Below are the code and all the weights of a small trained network. Each question names an input and a class and asks about switching units off, where a switched-off unit gives its printed mean instead of its output.

import numpy as np


def w(rows, s, z=0):
    codes = np.array(rows[::2]) - 128.0
    scale = np.full(codes.shape[1], s)
    scale[-1] = z or s
    return codes * scale


def f(y):
    return np.maximum(y, 0)


def log_softmax(a):
    a = a - a.max(-1, keepdims=True)
    return a - np.log(np.exp(a).sum(-1, keepdims=True))


def net(x, mask):
    res = np.array(x, float).reshape(1, 6) / 4 @ E
    y = f(res @ A[0][:, :-1].T + A[0][:, -1])
    res = res + np.where(mask, y, B[0][:, -1]) @ B[0][:, :-1]
    return log_softmax(res[-1] @ U[:, :-1].T + U[:, -1])


A, B = {}, {}
E = w([
[124,128,130,126,128,129],'x0',
[126,129,130,128,129,128],'x1',
[114,127,167,242,123,212],'x2',
[135,202,62,66,96,203],'x3',
[123,131,132,126,132,128],'x4',
[184,171,254,100,65,119],'x5',
],0.017)
A[0] = w([
[95,85,160,188,117,121,183],'N0',
[126,98,91,75,133,114,219],'N1',
[92,184,91,44,116,107,122],'N2',
[172,175,178,90,96,117,110],'N3',
[191,168,222,110,41,115,133],'N4',
[141,178,97,123,108,196,85],'N5',
[131,143,127,165,117,243,58],'N6',
[116,128,136,146,106,208,3],'N7',
[148,53,143,106,153,6,237],'N8',
[161,171,109,81,89,102,118],'N9',
[133,62,125,164,165,102,238],'N10',
[133,185,117,139,121,171,11],'N11',
[149,103,147,181,135,116,106],'N12',
[143,100,182,135,125,118,94],'N13',
[126,99,132,84,149,28,234],'N14',
[170,146,183,152,121,116,140],'N15',
],0.017,0.0063)
B[0] = w([
[118,161,146,233,188,162,201],'N0',
[173,144,43,105,144,76,192],'N1',
[195,163,75,102,162,149,209],'N2',
[146,132,186,69,118,159,203],'N3',
[124,203,250,91,97,122,252],'N4',
[101,88,39,48,87,101,188],'N5',
[78,30,153,129,118,81,198],'N6',
[82,113,168,114,72,84,168],'N7',
[37,61,156,66,54,91,246],'N8',
[177,140,125,75,196,195,188],'N9',
[112,84,127,190,189,147,207],'N10',
[109,84,173,77,79,152,162],'N11',
[152,157,163,188,162,107,175],'N12',
[128,181,155,152,97,111,174],'N13',
[105,63,129,43,99,131,222],'N14',
[128,154,199,159,76,88,189],'N15',
],0.012,0.028)
U = w([
[44,43,74,126,131,102,255],'0',
[74,122,181,87,45,126,143],'1',
[168,175,8,113,160,119,112],'2',
[181,225,141,72,148,218,58],'3',
[98,78,139,225,202,194,69],'4',
[96,241,175,218,98,85,62],'5',
],0.011,0.0079)

Each question gives the input, the list of numbers given to net, and the class t.
The units are the neurons (one row each of A and B). Each row of codes is followed by its name. A weight is (code - 128) times the scale printed after its matrix; where a second scale follows, it is the last column's (A, B and U).
mask holds one flag per neuron, in row order. A switched-off neuron (its flag False) gives its mean, the last column of its row in B, instead of its output. The means were averaged over made-up inputs and are rounded, as every weight is.
A unit's drop is (log p(t) with every unit on - log p(t) with that unit switched off) / (log p(t) with every unit on - log p(t) with every unit switched off).
The circuit of an input: a set's keep is (log p(t) with only the set's units on - log p(t) with every unit switched off) / (log p(t) with every unit on - log p(t) with every unit switched off). Starting from the 12 units with the biggest drops (on a tie, the unit counted first), units are removed one at a time, each time the one whose removal leaves the highest keep (on an exact tie, the one counted first), for as long as the keep stays at least 0.8.
circuit, biggest first: the units of the circuit, biggest drop first
top k neurons: the k neurons with the biggest drops, biggest first
drop of u: that unit's drop, to one decimal
input [-4,-2,0,-6,-2,0], class 0: circuit, biggest first	(N4)
input [0,5,-1,-6,5,-2], class 0: top 2 neurons	(N8; N4)
input [2,-1,-8,1,1,-5], class 2: top 2 neurons	(N2; N1)
input [-3,6,7,7,-4,0], class 0: top 3 neurons	(N4; N6; N5)
input [-8,-1,1,1,-3,-3], class 0: top 2 neurons	(N2; N4)
input [6,-3,-4,1,-4,6], class 3: top 2 neurons	(N9; N6)
input [-8,8,8,7,0,-2], class 0: top 2 neurons	(N4; N6)
input [-2,-7,-8,1,4,-5], class 2: top 2 neurons	(N2; N1)
input [6,7,8,1,-4,-2], class 0: top 2 neurons	(N6; N7)
input [-8,7,5,-3,4,0], class 4: drop of N4	0.4
input [-7,6,-6,4,7,-1], class 2: drop of N4	0.1
input [-7,0,1,-6,-8,6], class 5: drop of N0	0.2
